Below is a small trained network, with its code and all its weights. Each question gives an input and a target symbol and asks what happens when units are switched off, that is, made to give their printed mean instead of their output.

import numpy as np


def w(rows, s, z=0):
    codes = np.array(rows[::2]) - 128.0
    scale = np.full(codes.shape[1], s)
    scale[-1] = z or s
    return codes * scale


def norm(h):
    return h / np.sqrt((h * h).mean(-1, keepdims=True) + 1e-5)


def f(y):
    return np.maximum(y, 0)


def softmax(a):
    e = np.exp(a - a.max(-1, keepdims=True))
    return e / e.sum(-1, keepdims=True)


def log_softmax(a):
    a = a - a.max(-1, keepdims=True)
    return a - np.log(np.exp(a).sum(-1, keepdims=True))


def net(x, mask):
    ids = ['ΓΘΛΞΠΦΨΩαδεζητ'.index(c) for c in x.split()]
    T = len(ids)
    res = E[ids] + P[:T]
    r = norm(res)
    for j in range(3):
        rows = slice(2 * j, 2 * j + 2)
        q, k, v = (r @ M[0][rows].T for M in (Q, K, V))
        z = softmax(np.where(np.tri(T) > 0, q @ k.T / 2**0.5, -1e9)) @ v
        o = O[0][rows]
        res = res + np.where(mask[j], z, o[:, -1]) @ o[:, :-1]
    y = f(norm(res) @ A[0][:, :-1].T + A[0][:, -1])
    res = res + np.where(mask[3:7], y, B[0][:, -1]) @ B[0][:, :-1]
    return log_softmax(norm(res)[-1] @ U[:, :-1].T + U[:, -1])


Q, K, V, O, A, B = {}, {}, {}, {}, {}, {}
E = w([
[113,148,131,165,127,92],'Γ',
[118,138,106,148,116,120],'Θ',
[149,156,5,31,220,120],'Λ',
[131,95,173,152,142,98],'Ξ',
[169,135,117,139,135,135],'Π',
[112,119,143,95,87,184],'Φ',
[148,137,111,109,129,127],'Ψ',
[76,66,89,80,124,148],'Ω',
[96,193,168,75,130,128],'α',
[181,133,76,129,128,165],'δ',
[99,131,124,134,159,150],'ε',
[178,88,170,105,171,119],'ζ',
[165,111,118,141,151,115],'η',
[67,146,100,88,131,94],'τ',
],0.025)
P = w([
[208,31,236,156,150,83],'0',
[194,70,199,156,142,114],'1',
[153,154,103,150,138,233],'2',
[156,96,168,143,133,143],'3',
[116,160,109,133,131,238],'4',
[135,102,162,135,131,143],'5',
[114,161,108,115,132,255],'6',
[165,96,163,131,137,144],'7',
],0.0075)
Q[0] = w([
[65,221,82,189,103,225],'h1',
[125,222,37,65,168,223],'h1',
[57,189,170,154,254,252],'h2',
[185,111,104,128,123,13],'h2',
[223,93,114,153,2,8],'h3',
[124,70,89,87,115,67],'h3',
],0.0091)
K[0] = w([
[44,131,56,109,143,140],'h1',
[133,119,2,3,193,139],'h1',
[9,131,117,37,127,175],'h2',
[222,130,127,172,161,62],'h2',
[236,134,113,171,65,87],'h3',
[172,87,65,165,126,40],'h3',
],0.0098)
V[0] = w([
[112,177,159,121,24,165],'h1',
[144,133,219,143,66,148],'h1',
[174,221,79,162,195,58],'h2',
[204,170,209,180,51,176],'h2',
[209,143,131,131,3,92],'h3',
[130,55,50,156,191,152],'h3',
],0.0072)
O[0] = w([
[126,62,202,149,107,90,40],'h1',
[62,114,157,177,142,87,61],'h1',
[165,188,102,153,130,2,97],'h2',
[184,151,155,146,105,199,252],'h2',
[79,75,159,2,52,92,169],'h3',
[174,46,67,194,108,98,153],'h3',
],0.0084,0.0024)
A[0] = w([
[109,117,2,52,127,169,166],'n1',
[188,201,72,67,97,176,252],'n2',
[154,44,132,163,42,151,152],'n3',
[102,231,112,128,246,161,119],'n4',
],0.007,0.004)
B[0] = w([
[113,3,96,102,107,26,198],'n1',
[97,154,226,114,123,112,255],'n2',
[19,194,40,166,90,180,183],'n3',
[38,203,134,92,227,92,175],'n4',
],0.0069,0.0095)
U = w([
[119,171,191,212,134,13,45],'Γ',
[70,174,84,155,57,119,173],'Θ',
[166,173,27,57,183,114,167],'Λ',
[85,53,238,216,158,106,120],'Ξ',
[224,199,196,182,71,167,64],'Π',
[101,73,194,119,111,254,114],'Φ',
[156,100,201,51,77,59,87],'Ψ',
[67,8,97,119,186,136,169],'Ω',
[69,210,229,105,201,144,68],'α',
[215,111,59,98,87,177,75],'δ',
[157,159,95,208,225,171,255],'ε',
[190,52,207,148,204,135,143],'ζ',
[218,87,105,181,155,76,234],'η',
[37,104,117,113,213,30,67],'τ',
],0.013,0.0038)

Each question gives the input, a string of symbols that net reads in full, and the target symbol t.
The units are the heads (2 rows each of Q, K, V and O) and the neurons (one row each of A and B). Each row of codes is followed by its name. A weight is (code - 128) times the scale printed after its matrix; where a second scale follows, it is the last column's (O, A, B and U).
mask holds one flag per unit, heads first, then neurons. A switched-off unit (its flag False) gives its mean, the last column of its rows in O or B, instead of its output. The means were averaged over made-up inputs and are rounded, as every weight is.
A unit's drop is (log p(t) with every unit on - log p(t) with that unit switched off) / (log p(t) with every unit on - log p(t) with every unit switched off).
The circuit of an input: a set's keep is (log p(t) with only the set's units on - log p(t) with every unit switched off) / (log p(t) with every unit on - log p(t) with every unit switched off). Starting from all 7 units, units are removed one at a time, each time the one whose removal leaves the highest keep (on an exact tie, the one counted first), for as long as the keep stays at least 0.8.
units of the circuit, in order: the units of the circuit, biggest drop first
most important unit: the unit with the biggest drop
k most important neurons: the k neurons with the biggest drops, biggest first
heads that matter: for each layer, one digit per head in row order, 1 if its drop is at least 0.15 and else 0, layers parted by /
drop when u is switched off: that unit's drop, to one decimal
input Φ Γ Θ Ψ Ψ, target Φ: heads that matter => 010
input Γ α Π η ε Φ Ω η, target η: most important unit => h2
input Φ ε ζ, target ε: heads that matter => 001
input Φ Ψ Θ Π Ψ Φ η, target Φ: heads that matter => 010
input Ψ Λ Π, target Λ: units of the circuit, in order => (h1 h2)
input Ψ Ψ Π, target Π: units of the circuit, in order => (h2 n2)
input Θ Λ Θ τ Γ, target τ: heads that matter => 010
input Ψ Ω Γ, target Ω: heads that matter => 010
input Θ Ψ Ψ, target Ψ: heads that matter => 000
input Ψ Φ Ψ Ψ Π, target Φ: heads that matter => 010
input Ψ Λ Ψ Ψ η, target Λ: heads that matter => 100
input ε Ψ α Ψ Θ Ψ ζ, target α: units of the circuit, in order => (h3 n4)
input Θ Ω Ψ Θ Θ Θ Ψ, target Ω: units of the circuit, in order => (h2 n1)
input Γ Φ Ψ ε Ξ, target ε: most important unit => h3
input Ψ Φ Ξ τ Ψ, target τ: heads that matter => 011
input α Ψ Ψ Ψ Ξ, target α: 2 most important neurons => (n1 n4)
input Γ Ψ Π Π η Ψ Γ, target Γ: heads that matter => 110
input Ξ α ζ Π ζ, target α: 2 most important neurons => (n4 n1)
input Ψ Ψ Ψ Ψ Π, target Π: units of the circuit, in order => (h2 n2 h3)
input Ω Θ Θ Λ Θ τ Θ, target τ: units of the circuit, in order => (h2)
input Ξ Ψ Φ Γ Θ Ψ Θ, target Φ: drop when h2 is switched off => 0.6
input Ψ α Θ Ψ Γ Γ Θ, target α: drop when h3 is switched off => 1.6
input Ψ α Θ Ψ Φ Θ Ψ, target Φ: drop when h1 is switched off => 0.1
input Φ Ψ Θ, target Φ: drop when n4 is switched off => 0.0
